Rows are numbered. After the first five, each row is followed by the numbers of the four nearest rows among all rows above it, by straight-line distance, nearest first.
1: [ 1.36 -4.37  3.54  1.68  4.03 -0.37  1.80  0.56  0.25  0.04 -2.49  1.45
 -4.60 -0.82 -0.45  3.18 -0.90 -1.56  2.61 -3.75 -1.41  1.33  4.83  0.12
 -2.92 -0.76  4.47  2.07 -1.46 -0.10  2.52 -2.42  1.45  2.38 -2.79  1.32
  1.27 -1.27]
2: [ 3.49 -4.03  3.25  0.59  2.79 -1.13  5.14  1.86 -1.04  0.97 -4.44  2.59
 -5.02 -0.82  1.65  4.43 -0.82 -0.51  1.90 -3.50  0.37  1.62  5.09  0.92
 -2.86  0.46  4.04  3.67 -0.13 -0.55  2.76 -1.56  2.14  2.49 -3.34  0.35
  0.60 -2.48]
3: [ 3.86 -3.24  4.71  1.19  5.54 -0.53  4.41  1.25 -1.15 -0.91 -7.29  2.35
 -3.08 -2.69  0.96  3.46  0.63  1.71  0.36 -3.44 -1.65  3.15  0.71 -1.59
 -1.42  1.53  2.87 -0.62  2.24  0.01  2.29 -0.55 -0.42 -0.35 -1.03 -0.02
  2.69 -1.83]
4: [ 4.60 -3.15  3.28  2.83  4.22  0.66  4.11  2.52 -0.77 -0.40 -0.57  1.55
 -3.59  0.63  1.76  4.78 -1.06 -0.02  0.59 -3.36 -2.38  1.04  3.43  0.33
 -2.61  0.55  3.34  1.67 -0.78  0.84  2.11 -2.33  1.87  1.35 -2.02 -0.22
  2.87 -1.84]
5: [ 5.84 -4.56  6.30 -0.22  4.62  0.03  9.72 -4.79  1.28  0.84 -9.99  0.72
 -5.37 -0.59  1.58  4.44  2.01  2.94 -2.89 -5.29 -2.22  3.33 -0.31 -0.07
 -2.23  1.33  3.48  1.47 -0.67 -3.67  2.98 -1.69  1.00  2.85 -0.33 -0.65
  5.48 -4.89]
6: [ 6.01 -2.37  4.11  1.71  3.65  0.00  7.31 -0.76  0.02 -0.35 -7.44  1.57
 -4.75 -0.90  1.83  3.94  1.70  3.23 -1.20 -3.83 -1.39  2.07  0.09 -1.26
 -2.07  2.69  1.24 -0.04  0.56 -1.49  2.25 -1.53  1.29  1.94 -1.85  0.12
  4.02 -2.98]
3 5 4 2
7: [ 6.96 -3.40  4.62  0.36  3.53  2.47  5.30  1.90 -3.05 -0.21 -7.13  1.41
 -3.22 -0.50  0.71  0.99  0.18  2.65  0.59 -3.24 -1.59  3.02  0.77 -1.70
 -3.02  2.98  1.19 -0.12  1.14 -1.38  1.59 -2.38  0.77  2.48 -2.08  0.68
  2.28 -1.05]
6 3 4 2
8: [ 5.36 -3.24  3.19  0.16  4.77  1.98  2.56  4.84 -0.72 -1.28 -8.34  2.91
 -3.78  0.15  3.79  4.95 -0.68  1.00  1.16 -4.12 -1.76  2.20  1.34 -0.28
 -1.77  0.22  3.59 -0.78  1.39  1.49  2.28 -2.80  0.28  1.99 -2.29  0.78
  1.17 -0.75]
3 7 4 2
9: [ 7.05 -3.92  4.86  2.12  3.85  0.64  3.67  1.82 -2.03  0.32 -9.69  2.57
 -4.78  0.17 -0.54  5.68 -0.41 -0.20  1.97 -2.61 -2.39  2.04  1.21 -1.61
 -2.07  3.00  2.01  1.62  1.09 -0.02  1.01 -1.40  2.53  0.88 -1.88  0.66
  2.87 -0.24]
7 3 8 6
10: [ 2.50 -2.40  4.54  0.01  3.55  0.95  3.00  0.71 -1.27 -0.42 -8.53  2.63
 -3.10 -3.42  0.46  0.27 -0.30 -0.78 -0.21 -3.60 -2.42  2.38  1.97 -0.32
 -2.48 -0.79  1.63 -1.42  1.68 -0.07  2.17 -1.40  0.43  2.93 -0.35  0.59
  0.99 -0.19]
3 7 8 9
11: [ 3.79 -3.18  4.69  0.06  4.15  1.55  2.95  1.46  1.24 -1.68 -4.29  2.56
 -3.67 -2.62  1.36  3.00  0.20  0.37 -0.51 -3.25 -0.50  1.70  3.73  1.33
 -2.58 -1.89  2.64 -0.01 -1.00  0.68  3.15 -3.42  2.37  3.56 -1.83  1.40
  0.21 -1.11]
1 10 2 4
12: [ 2.91 -1.25  3.91  0.31  4.62  0.72  4.36  1.57  0.62 -2.70 -6.27  3.17
 -2.71 -1.89  1.62  4.07 -0.83 -1.08 -0.61 -3.16 -1.22  2.62  1.54  0.48
 -2.99 -0.44  4.45 -0.32 -0.82 -0.60  2.47 -0.85  1.18  2.60 -0.02  1.34
  1.41 -1.05]
11 10 3 8
13: [ 4.02 -2.53  2.07  0.81  1.90  0.07  3.88  2.49  0.23 -0.48 -7.22  2.42
 -2.42 -2.46  2.00  3.20 -0.21  0.20  2.17 -2.75 -1.98  1.57  2.36 -1.85
 -3.17 -0.29  1.68 -2.27  1.44 -0.34  1.57 -1.22 -0.03  2.13  0.84  0.22
  1.54 -0.29]
10 12 3 8
14: [ 4.88 -3.50  4.01  1.25  1.61 -0.36  2.34  3.04 -1.13  0.52 -1.78  1.71
 -3.00 -1.04  1.16  3.21 -1.17  1.76  1.70 -2.86 -2.07  1.47  3.00 -1.31
 -2.43  0.43  0.65 -0.36  0.56  0.74  2.77 -1.34  1.82  1.90 -2.21  0.41
  0.49 -0.22]
4 13 11 1
15: [ 2.95 -3.14  4.83  0.35  2.88  0.11  3.60 -2.68  0.06 -0.08 -8.61  2.49
 -3.50 -4.21  1.81  2.05  0.79  0.93 -1.37 -3.07 -0.76  2.07  1.95  0.32
 -1.90 -1.54  2.50 -0.78  0.44 -0.76  3.24 -3.24  0.64  4.57 -0.14  0.82
  2.64 -0.07]
10 11 12 13
16: [ 1.40 -2.59  3.45 -1.31  4.49 -0.37  4.60 -2.64  2.16 -2.75 -9.99  2.83
 -1.37 -4.72  2.70 -0.39  3.58  0.21 -5.19 -4.23 -0.23  1.33  0.08 -0.56
 -2.07 -3.19  3.77 -1.28  0.74 -2.74  4.74 -4.19 -1.17  6.67  3.32  0.41
  1.86 -1.88]
15 10 12 11
17: [ 6.70 -2.93  5.93  1.64  2.90  0.49  4.06  2.84 -0.85  0.22 -5.97  1.07
 -2.53 -2.24  2.29  1.43 -1.31  1.30  0.28 -2.01 -1.12  1.42  3.70 -2.32
 -0.99  1.55  2.56 -2.93  1.26  1.53  1.25 -2.83  0.04  1.54  0.07  0.51
  1.43  1.13]
13 14 7 3
18: [ 4.64 -3.91  4.36 -1.06  2.88  0.17  4.69  0.22  0.47 -0.31 -9.99  1.37
 -2.24 -3.16  2.39  4.07  2.09  2.50 -1.98 -3.86 -2.61  3.29 -1.28 -1.80
 -1.36  0.32  2.15 -2.24  1.26 -0.64  4.61 -3.76 -1.08  3.87  1.20 -0.19
  3.48 -0.31]
15 3 6 10
19: [ 3.39 -3.70  5.29  1.14  4.44  0.00  6.48  0.13 -1.36  0.36 -5.67  2.43
 -2.75 -1.30  0.78  3.87 -0.04  1.56  0.35 -3.45 -1.52  1.42  0.45 -1.06
 -3.25  0.93  5.68 -0.72  0.91  0.28  2.57 -1.89  2.09  0.69 -3.19 -0.90
  2.84 -2.60]
3 6 12 7
20: [ 5.28 -2.62  4.33  0.79  3.46 -0.35  4.45  1.92 -2.86 -0.96 -6.21  3.46
 -2.54 -1.21  1.78  3.04  0.21  0.61  0.93 -2.72 -2.42  2.04 -0.86 -1.22
 -0.96  1.65  3.54 -0.65  1.27 -0.65  1.82 -2.39  1.87  2.44 -0.92 -0.90
  1.99  0.71]
3 7 19 13
21: [ 1.70 -3.29  4.05 -0.22  3.34 -0.48  5.00 -1.65  0.96 -1.73 -8.28  1.25
 -3.18 -2.97  2.44  1.50  1.42  0.11 -1.22 -3.91 -2.37  2.33  1.49 -1.87
 -2.16 -1.82  3.42 -1.22  0.08 -1.20  2.75 -1.82  0.73  4.53  1.81  1.03
  1.48 -1.15]
15 10 12 18
22: [ 3.44 -4.40  4.66  1.12  3.29  0.51  6.17  0.61 -0.40 -0.81 -4.07  1.60
 -4.60 -0.37  0.79  2.54 -1.25  0.49  1.92 -3.70 -0.69  0.77  2.75 -1.23
 -2.77  1.20  2.05  0.18  1.90 -0.55  2.09 -1.48  1.63  2.50  0.55  0.38
  1.50  0.39]
14 13 20 19
23: [ 5.09 -4.30  3.67  0.52  3.84 -0.31  5.66  0.27 -1.59 -0.02 -6.33  1.30
 -3.30  0.15  0.31  5.75 -0.14  1.45  1.87 -2.86 -0.55  3.36  0.84 -1.28
 -2.32  2.72  3.69  0.91  1.81  0.29 -0.03 -0.56  2.30  1.50 -2.34 -0.07
  1.86 -2.20]
19 9 3 20
24: [ 3.45 -3.12  4.83 -0.94  5.48 -0.30  5.05 -1.76  0.49  0.15 -6.08  1.68
 -2.90 -2.64  0.54  0.94  1.09 -0.05 -0.89 -3.15 -1.45  2.22  0.77 -0.61
 -1.77 -1.43  1.47 -0.13  0.54 -0.59  2.08 -3.88  0.84  1.83  1.07  2.02
  2.29 -2.81]
21 15 10 3
25: [ 7.15 -4.19  3.21  3.80  4.77 -0.05  1.34  7.37 -1.67 -0.68 -0.62  2.70
 -4.77  1.45  0.28  6.89 -4.11  1.46  7.02 -3.19 -0.76  0.09  4.33  0.18
 -3.33  2.63  4.29  2.09  0.17  1.87  1.67 -0.96  3.06 -0.70 -6.66 -0.82
  1.19  0.48]
4 14 2 1
26: [ 6.25 -3.41  5.18  0.92  4.82  0.76  3.93  1.15 -3.19  2.39 -6.59  1.21
 -4.38  1.79 -0.31  6.52 -0.58  3.03  1.77 -3.26 -2.08  2.36  0.68 -2.07
 -2.71  3.93  2.24  1.25  2.37  0.29  0.29 -1.17  0.55 -0.44 -3.51 -0.23
  4.51  0.56]
9 23 7 3
27: [ 2.75 -2.11  5.03  0.41  3.04 -1.45  6.13 -1.65  0.78 -0.43 -9.74  0.90
 -3.39 -2.11  0.06  1.97  1.87 -0.13 -2.01 -3.80 -0.25  3.34  0.36  0.22
 -2.70  0.55  2.47  0.47  1.22 -1.58  2.53 -2.21  0.43  3.53 -0.50  0.52
  3.58 -1.66]
15 21 24 6
28: [ 3.90 -4.49  5.17  1.26  2.88 -0.01  5.95 -2.41 -1.13  0.31 -8.84  1.75
 -2.87 -0.66  0.52  4.23  1.88  2.57 -4.19 -2.76 -0.58  3.13 -0.52 -1.80
 -1.83  0.82  1.86 -0.54  1.79 -1.68  1.49 -1.08  0.20  2.08  0.02  0.65
  3.18  0.69]
27 6 18 15
29: [ 4.04 -1.50  3.21  1.75  1.96  1.43  2.29  5.74  0.28 -1.97 -5.48  3.67
 -0.55 -2.89  3.01  1.16 -1.66 -1.06  2.07 -1.37 -0.22  0.38  3.68 -1.31
 -2.64 -0.50  4.47 -2.03  1.58  0.91  2.02 -2.03 -0.47  3.72  1.31  0.82
 -1.04  1.33]
13 17 12 10
30: [ 2.46 -2.18  6.29  0.46  2.99 -0.37  5.44  0.40 -0.14  0.74 -9.79  1.13
 -3.40 -3.10  1.53  4.65  2.36  0.28 -0.57 -2.37  0.38  2.88  0.95 -0.29
 -0.75 -0.24  3.59  0.07  1.26 -1.81  2.35 -2.33  0.81  4.33 -0.08  0.58
  2.10 -2.07]
27 15 21 18
31: [ 4.13 -1.62  5.73  0.98  4.32 -0.94  3.89  4.97 -1.82 -0.85 -6.12  2.79
 -3.80  0.11  1.82  3.72  0.16 -0.10  1.47 -3.30 -0.64  1.20  1.80  1.10
 -1.91 -0.78  4.68  0.31  0.93  0.07  1.74 -2.16  0.99  1.78 -1.59  0.17
  2.85 -1.77]
8 20 12 19
32: [ 5.20 -2.75  5.32 -0.07  4.43  0.08  5.33 -1.13 -0.03 -1.10 -7.95  3.36
 -2.62 -1.18  1.49  3.95  0.18 -0.30 -1.24 -3.13 -0.23  1.91  2.06 -0.83
 -2.10  0.53  4.23  1.56  0.30  0.17  2.86 -2.46  1.53  3.37 -0.58  1.08
  2.17 -2.70]
12 30 27 24
33: [ 4.64 -3.45  4.32  2.54  3.65  0.40  2.08  2.31  0.18 -0.81 -3.35  3.28
 -3.44 -1.75 -0.13  3.06 -0.62  0.06  2.16 -1.74 -1.01  1.18  4.61  0.19
 -3.26 -0.85  2.69  0.07  0.92  0.35  2.72 -1.43  1.64  3.42 -1.77 -0.10
 -0.10  0.24]
14 11 1 22
34: [ 3.93 -4.39  4.10  1.22  4.36  0.42  4.81  1.75 -0.47  1.51 -7.17  0.76
 -4.34  0.68  0.79  3.96 -0.98  1.58  0.88 -3.71 -0.04  2.21  1.94  0.33
 -1.24  0.43  3.43  1.72  0.94  0.43  2.47 -0.79  1.83  0.32 -2.48  0.00
  1.77 -4.06]
23 19 2 3
35: [ 4.04 -3.87  4.14 -0.01  3.01  0.72  4.42 -0.13 -1.29  0.76 -6.32  2.92
 -3.28 -2.26 -0.80  2.28 -0.03  0.35 -0.23 -1.87 -0.89  2.98  2.05 -0.27
 -1.57 -0.61  1.07 -0.39  2.11 -0.23  1.67 -2.24  1.45  3.21  1.13  0.95
  0.20 -0.65]
10 24 22 15
36: [ 2.03 -3.26  3.57  0.09  3.61  0.53  4.42  1.20 -1.09  0.33 -7.29  2.08
 -4.88  0.23  1.88  2.74 -0.13 -1.39  2.06 -2.04 -1.68  1.66  3.05  0.83
 -2.78  1.23  3.85  2.97  0.90 -0.15  2.67 -1.47  2.96  1.56 -2.25  0.58
  2.28 -1.90]
2 34 31 22
37: [ 2.46 -3.71  3.98  0.13  4.43  0.60  4.60  3.02 -0.21 -0.92 -4.26  1.71
 -3.24 -2.30  2.41  3.59 -2.12 -1.48  3.67 -2.81  0.58 -0.26  5.11  1.35
 -3.57 -0.77  2.86  1.36 -0.52 -0.49  2.22 -2.58  0.03  2.71 -2.07  0.80
  0.13 -2.17]
2 1 33 11
38: [ 4.17 -3.84  4.41  1.93  5.18 -0.78  5.68 -3.65 -0.56  1.89 -8.63  1.74
 -2.94 -2.82 -0.37  1.96  2.36  0.36 -0.64 -4.60 -0.92  1.61 -0.11 -0.30
 -3.26  1.58  2.38  1.18  0.80 -0.46  3.32 -2.51  2.30  5.53 -1.86  1.03
  2.83 -2.55]
27 32 15 24
39: [ 4.15 -4.44  3.75  1.53  4.24 -0.37  3.62 -0.66  0.33  1.11 -6.90  0.64
 -4.60 -0.73 -0.33  2.87  0.27 -0.85  1.36 -3.64  1.17  1.73  2.77  1.62
 -1.91  1.28  2.99  2.60 -0.46  0.58  2.09 -2.53  1.08  1.71 -1.17  0.22
  1.74 -2.15]
34 36 2 32
40: [ 5.12 -4.21  6.44 -1.21  3.07  0.58  6.38 -2.49  1.51 -1.03 -9.10  0.02
 -3.42 -2.47  1.39  4.26 -0.15  0.76 -5.36 -5.24 -1.01  2.47  0.53  0.10
 -3.58 -0.10  3.24  3.01 -0.77 -1.68  2.66 -3.43  0.44  2.56  0.25  1.05
  3.62 -2.90]
27 32 5 28
41: [ 2.95 -1.93  3.52 -0.80  3.50  0.65  2.92 -0.63 -0.77  0.85 -8.52  2.30
 -3.74 -3.61  1.10  0.88  0.71  0.13 -1.91 -2.57  0.21  0.86  3.08 -0.23
 -1.64 -1.01  3.17 -0.46  1.82  0.45  2.63 -1.63  1.02  4.99  0.40 -0.02
  2.28 -1.72]
15 10 35 21
42: [ 5.37 -0.32  6.18  0.72  4.62  2.22  4.89  3.50 -0.54 -2.87 -8.36  3.06
 -4.20 -0.45  3.32  3.70  0.01  1.47  1.65 -2.57 -1.51  3.05  1.76 -0.89
 -2.57  0.17  4.67  0.42  1.01 -0.01  1.31 -1.23  1.27  2.73 -0.61 -0.54
  1.83 -1.04]
31 8 12 20
43: [ 4.87 -3.00  2.01  1.87  3.06  1.06  2.03  4.02 -1.50 -0.44 -0.14  2.24
 -3.17 -2.81  0.24  3.73 -1.89 -0.09  3.78 -2.26 -1.66  2.27  3.98 -1.68
 -3.31  1.00  3.87 -1.48  1.60  1.32  1.29 -2.09  1.27  2.47 -0.83 -0.11
 -1.70  1.42]
33 14 29 4
44: [ 5.88 -4.88  3.69  0.91  4.09  1.47  7.05  3.44 -1.77  0.52 -3.76  1.85
 -3.43  0.33  1.21  5.95 -0.86  1.80  3.04 -1.29 -1.58  1.20  4.27  0.72
 -2.47  2.49  2.62  1.98  0.59  0.66  1.91  0.21  2.85  1.16 -3.38  1.26
  2.82 -1.31]
23 4 2 34
45: [ 3.21 -2.91  3.48  0.68  5.30 -0.08  2.90  1.78  0.17 -0.06 -3.30  2.83
 -3.31 -1.18  0.33  2.19 -1.42 -0.95  3.17 -1.96  0.13  1.79  4.20  0.44
 -3.15 -0.82  2.79  0.62 -1.13 -0.33  2.88  0.82  1.98  1.48 -2.14  0.58
  1.71 -2.03]
33 1 37 2
46: [ 2.28 -3.75  4.65 -0.42  3.44 -0.78  7.24 -2.51  1.02  0.67 -8.22  3.00
 -2.53 -2.46  0.07  0.36  1.67  0.08 -2.38 -4.03 -2.02  2.06  0.65 -0.15
 -3.15  0.44  2.65  1.64  2.36 -1.52  2.88 -3.49 -0.64  3.08  0.72  0.94
  1.65 -0.06]
27 24 15 21
47: [ 1.83 -3.85  4.04  1.69  3.79  0.62  1.34  6.62 -1.91 -2.50 -4.64  3.37
 -2.51 -0.72  1.80  4.12 -3.22 -0.19  4.38 -3.07 -1.76  1.40  3.95 -0.63
 -2.66 -0.44  2.99 -1.37  1.75  2.68  1.50 -0.90  0.52  2.84 -1.98  0.04
 -1.35  1.05]
43 33 29 14
48: [ 6.83 -3.60  4.05  2.68  3.05  1.83  1.14  3.88 -1.99 -0.83 -5.12  2.39
 -3.12  1.15  1.39  4.17 -2.44  3.06  3.64 -0.97 -2.84  1.67  2.27 -1.96
 -2.51  3.51  2.25 -0.81  3.37  0.82  1.85 -0.79  1.21  0.08 -3.06 -1.33
  0.56  0.44]
14 26 9 8
49: [ 2.91 -2.41  1.58  0.22  5.20  0.76  3.05  3.93 -2.02 -1.25 -6.78  2.84
 -2.11 -1.60  1.74  3.35 -2.10  0.76  1.77 -2.12 -1.20  2.36  1.69 -3.28
 -0.61  1.40  1.23 -3.39  3.71  1.16 -0.17 -3.18 -0.05  1.85  0.49  0.20
  1.31  0.49]
13 17 20 8
50: [ 3.07 -2.68  3.32  1.68  4.12  0.71  3.97  2.01  0.48 -1.47 -6.38  2.36
 -4.23 -3.52  2.93  1.61  0.23 -2.76  0.91 -1.72 -0.39  0.94  2.89  0.79
 -1.71 -1.05  3.84  2.79  0.24 -0.89  1.99 -1.79  1.53  2.49 -1.71  0.18
  0.17 -3.00]
36 37 12 11
51: [ 4.22 -4.53  2.94 -0.55  5.23  0.69  5.71 -2.19  1.25 -0.05 -7.16  1.02
 -3.02 -2.96  0.38  1.00  1.20 -1.04 -0.74 -4.50  1.15  1.63  2.26  0.82
 -2.14 -0.94  3.01  0.74 -0.71 -1.12  3.14 -2.63  1.49  3.25  0.61  0.96
  4.09 -1.23]
24 15 27 32
52: [ 8.09 -3.05  6.87  2.03  4.60 -0.04  6.73  1.95 -2.01  0.04 -8.37  0.50
 -5.07  2.34 -0.97  7.41 -2.09  4.81  1.11 -2.18 -2.13  1.89 -0.69 -2.75
 -3.08  4.12  2.13  0.73  3.38  0.78 -0.45 -2.00  1.55 -0.29 -2.99 -1.29
  4.73 -1.45]
26 9 23 6
53: [ 7.69 -2.93  5.60  2.53  3.77 -0.93  5.26  2.45 -0.39  0.96 -4.91  1.18
 -5.18  0.17  0.32  5.74 -1.35  1.50  1.99 -3.34 -2.29  2.27  1.62 -0.54
 -2.70  3.33  2.86  0.58  1.53  0.83  1.09 -1.13  0.78 -0.61 -3.97 -0.57
  2.50 -0.97]
26 23 9 44
54: [ 3.56 -3.56  5.21  1.14  4.85 -0.14  4.94  1.26 -0.19  0.39 -5.95  2.39
 -4.60 -0.58  1.62  5.34  0.95  0.89  1.77 -3.81 -1.12  2.41  1.98  0.20
 -2.67  0.64  3.32  2.09  0.31 -0.02  2.59 -1.53  2.16  0.35 -2.41  0.57
  2.01 -2.41]
34 36 19 23
55: [ 3.42 -3.47  2.65  1.06  5.26 -0.34  3.07  0.96 -0.59  0.28 -2.83  0.65
 -3.00 -1.51  1.22  2.64 -2.16 -0.60  1.73 -3.17 -0.64 -0.48  5.03  0.77
 -1.23 -0.88  5.12  2.69 -0.16  0.43  2.08 -0.98  2.20  3.41 -2.41 -0.59
  1.22  0.46]
1 45 33 2
56: [ 4.98 -1.94  7.28 -1.62  4.75 -0.15  8.59 -3.56  2.35 -1.17 -9.99  2.25
 -3.29 -2.45  1.67  1.27  2.63  0.69 -4.82 -4.72 -0.64  1.78 -0.21  0.44
 -2.04 -1.86  3.06  1.09 -0.86 -3.44  2.83 -3.95  2.17  3.85  0.46 -0.32
  5.99 -4.07]
40 5 27 51
57: [ 5.81 -5.49  5.64  2.67  2.60  0.20  6.96 -2.08 -2.45  1.29 -9.99 -0.42
 -2.71 -2.08 -0.97  4.83  0.30  2.41 -0.48 -3.34 -2.42  1.34 -1.19 -1.87
 -2.44  1.72  2.66 -0.85  1.76 -1.15  2.14 -2.34  1.89  0.28 -2.19 -0.22
  2.97 -0.87]
28 6 19 23
58: [ 1.76 -0.36  3.65 -0.64  3.27  2.71  4.93  0.54  0.30 -1.55 -6.40  3.01
 -2.20 -3.18  2.62  2.40  1.49  0.01 -1.65 -3.89 -0.99  2.03  0.47 -1.47
 -0.27 -1.71  2.92 -1.98 -0.12  0.33  2.30 -2.65  0.56  5.46  1.83  0.34
  0.60 -1.19]
21 41 12 15
59: [ 5.81 -5.19  6.32 -1.00  3.80 -0.39  8.00 -4.45  1.06  0.13 -9.99  1.26
 -5.36  0.15  1.12  4.21  2.43  0.79 -2.94 -4.76 -1.19  4.18 -1.21 -0.10
 -2.20  0.66  3.65  5.61 -0.77 -3.80  1.48 -1.25  2.25  1.02 -0.93 -0.45
  6.40 -5.64]
5 40 56 6
60: [ 5.89 -2.25  4.69 -0.91  3.95 -0.42  7.60 -2.72 -0.65 -0.11 -9.99  0.25
 -1.94 -2.92  1.12  2.52  1.81  1.54 -2.99 -2.80 -0.80  2.60 -0.21 -0.74
 -2.90  1.73  2.03 -0.47  0.88 -1.21  2.58 -1.25  0.48  4.17  0.14  0.07
  3.12 -2.30]
27 28 6 38
61: [ 6.53 -6.10  5.01  4.51  4.39  0.21  3.82  2.88 -1.79  0.05 -2.82  3.06
 -4.31 -0.74 -0.26  5.89 -3.32  0.78  3.73 -2.98 -1.04  1.84  5.14 -1.52
 -4.37  2.37  3.39  1.45  1.59  0.17  0.67 -1.38  2.67  0.35 -4.44 -0.59
  1.52  0.67]
53 44 25 48
62: [ 2.61 -1.27  2.59  0.16  4.41  0.99  3.62  0.90 -0.53 -0.79 -5.39  1.63
 -2.74 -2.41  1.06  1.45 -0.83 -0.46 -0.65 -3.34 -0.19  1.97  3.41 -1.14
 -2.74 -0.10  2.56 -1.53  2.07  0.09  1.24 -2.60  1.39  5.91  0.36  0.62
  1.92  0.03]
41 10 35 58
63: [-0.94 -4.88  3.80 -1.58  3.63  0.34  8.71 -7.20  3.34 -0.94 -8.64  2.44
 -2.88 -5.69  1.14 -1.69  4.07 -2.88 -5.82 -4.68  0.78  2.38  1.58  1.43
 -0.97 -3.85  2.98  4.62 -1.34 -3.82  4.06 -5.44  3.08  7.06  3.35  1.69
  3.02 -3.72]
16 56 51 46
64: [ 3.39 -3.41  5.34  2.01  2.80 -0.31  6.18  2.28 -1.22 -0.95 -6.27  3.00
 -4.76  1.41  2.44  4.86 -1.82  2.23  2.35 -2.17 -0.26  2.08  4.22  0.48
 -2.24  1.71  3.76  1.65 -0.36  0.70  2.57 -1.39  2.18 -0.19 -2.62 -0.06
  2.83 -2.38]
54 34 44 36
